Below are the code and all the weights of a small trained network. Each question names an input and a class and asks about switching units off, where a switched-off unit gives its printed mean instead of its output.

import numpy as np


def w(rows, s, z=0):
    codes = np.array(rows[::2]) - 128.0
    scale = np.full(codes.shape[1], s)
    scale[-1] = z or s
    return codes * scale


def f(y):
    return np.maximum(y, 0)


def log_softmax(a):
    a = a - a.max(-1, keepdims=True)
    return a - np.log(np.exp(a).sum(-1, keepdims=True))


def net(x, mask):
    res = np.array(x, float).reshape(1, 8) / 4 @ E
    y = f(res @ A[0][:, :-1].T + A[0][:, -1])
    res = res + np.where(mask, y, B[0][:, -1]) @ B[0][:, :-1]
    return log_softmax(res[-1] @ U[:, :-1].T + U[:, -1])


A, B = {}, {}
E = w([
[128,128,128,128],'x0',
[128,128,128,128],'x1',
[90,160,238,112],'x2',
[128,128,128,129],'x3',
[93,204,94,41],'x4',
[127,215,112,231],'x5',
[11,83,110,155],'x6',
[128,128,129,128],'x7',
],0.012)
A[0] = w([
[168,54,142,200,5],'N0',
[16,84,103,142,32],'N1',
[22,128,118,161,190],'N2',
[92,53,136,94,92],'N3',
[106,206,106,187,62],'N4',
[92,182,204,147,119],'N5',
[162,102,56,140,92],'N6',
[142,189,151,169,132],'N7',
[182,102,143,75,69],'N8',
[229,133,145,70,26],'N9',
[136,97,160,165,119],'N10',
[207,83,154,188,148],'N11',
[74,102,73,141,17],'N12',
[87,213,88,113,93],'N13',
[119,101,223,77,156],'N14',
[151,59,156,125,114],'N15',
[249,178,145,104,57],'N16',
[165,55,34,82,115],'N17',
[139,147,30,173,148],'N18',
[109,197,93,103,121],'N19',
[108,184,106,143,136],'N20',
[132,136,134,177,130],'N21',
[140,73,157,194,82],'N22',
[112,151,100,22,103],'N23',
[125,151,134,214,93],'N24',
[174,203,131,171,53],'N25',
[105,172,101,102,134],'N26',
[127,138,211,126,115],'N27',
[97,180,121,176,164],'N28',
[13,78,101,147,90],'N29',
[96,178,70,78,40],'N30',
[74,174,201,145,57],'N31',
[92,159,188,143,119],'N32',
[141,38,155,38,80],'N33',
],0.013,0.0027)
B[0] = w([
[89,159,196,147,212],'N0',
[254,119,147,72,240],'N1',
[231,114,131,70,250],'N2',
[112,74,119,105,204],'N3',
[38,63,62,33,226],'N4',
[151,161,66,195,223],'N5',
[146,204,102,218,196],'N6',
[138,110,61,95,203],'N7',
[152,66,86,80,186],'N8',
[187,118,145,85,210],'N9',
[89,121,189,155,177],'N10',
[108,124,186,134,219],'N11',
[204,139,124,123,193],'N12',
[51,130,196,144,217],'N13',
[123,181,26,191,210],'N14',
[28,135,177,140,190],'N15',
[246,105,178,82,229],'N16',
[106,192,58,191,241],'N17',
[161,210,34,180,220],'N18',
[94,135,208,136,200],'N19',
[91,83,135,103,192],'N20',
[73,54,142,106,177],'N21',
[74,187,226,136,205],'N22',
[43,148,202,139,218],'N23',
[21,79,114,79,215],'N24',
[125,59,84,72,207],'N25',
[100,138,216,163,183],'N26',
[154,184,71,206,194],'N27',
[111,79,80,90,215],'N28',
[210,113,165,103,253],'N29',
[73,177,214,160,198],'N30',
[144,163,100,164,219],'N31',
[179,198,60,174,201],'N32',
[23,72,21,102,235],'N33',
],0.0085,0.012)
U = w([
[59,21,47,95,197],'0',
[161,203,27,247,47],'1',
[248,61,169,82,234],'2',
[45,119,245,170,2],'3',
],0.011,0.005)

Each question gives the input, the list of numbers given to net, and the class t.
The units are the neurons (one row each of A and B). Each row of codes is followed by its name. A weight is (code - 128) times the scale printed after its matrix; where a second scale follows, it is the last column's (A, B and U).
mask holds one flag per neuron, in row order. A switched-off neuron (its flag False) gives its mean, the last column of its row in B, instead of its output. The means were averaged over made-up inputs and are rounded, as every weight is.
A unit's drop is (log p(t) with every unit on - log p(t) with that unit switched off) / (log p(t) with every unit on - log p(t) with every unit switched off).
The circuit of an input: a set's keep is (log p(t) with only the set's units on - log p(t) with every unit switched off) / (log p(t) with every unit on - log p(t) with every unit switched off). Starting from the 12 units with the biggest drops (on a tie, the unit counted first), units are removed one at a time, each time the one whose removal leaves the highest keep (on an exact tie, the one counted first), for as long as the keep stays at least 0.8.
units of the circuit, in order: the units of the circuit, biggest drop first
most important unit: the unit with the biggest drop
top k neurons: the k neurons with the biggest drops, biggest first
drop of u: that unit's drop, to one decimal
input [5,2,5,8,7,-2,2,-3], class 3: units of the circuit, in order => (N23)
input [8,-1,1,-5,-8,1,7,2], class 3: top 4 neurons => (N22; N0; N16; N10)
input [-6,7,-7,3,-5,-1,-6,3], class 1: top 3 neurons => (N17; N6; N18)
input [3,-2,2,6,7,1,6,-6], class 3: top 2 neurons => (N13; N30)
input [2,5,7,-8,-5,8,-3,0], class 0: top 2 neurons => (N24; N4)
input [-1,5,6,3,0,4,6,-7], class 1: top 3 neurons => (N5; N32; N31)
input [-1,6,-2,2,-3,-8,-8,-7], class 0: top 2 neurons => (N33; N1)
input [-1,-4,1,-2,2,4,5,3], class 2: top 3 neurons => (N33; N2; N1)
input [-4,0,8,2,7,8,7,-3], class 0: top 2 neurons => (N4; N28)
input [-4,6,6,-3,-8,4,-7,-6], class 3: top 2 neurons => (N22; N11)
input [-2,-7,-7,-2,-4,-5,-7,0], class 1: top 2 neurons => (N17; N6)
input [-2,-1,7,8,3,0,-6,0], class 1: top 2 neurons => (N14; N27)
input [6,1,1,-5,3,6,-7,5], class 2: top 2 neurons => (N16; N33)
input [-2,-4,-3,-7,-2,7,-8,6], class 2: top 2 neurons => (N16; N33)
input [3,2,7,-1,-7,-4,4,-5], class 1: most important unit => N14
input [2,-6,4,0,1,4,5,-7], class 2: top 2 neurons => (N2; N33)
input [-8,6,4,-8,5,0,4,1], class 3: drop of N18 => 1.0
input [4,-2,0,6,6,2,-5,2], class 3: drop of N2 => 0.3
input [5,-5,4,-3,-8,8,6,7], class 0: drop of N28 => 0.3
input [-5,5,-6,-3,2,7,-8,5], class 2: most important unit => N16
input [-3,7,6,8,-1,-5,4,-2], class 1: drop of N4 => 0.2
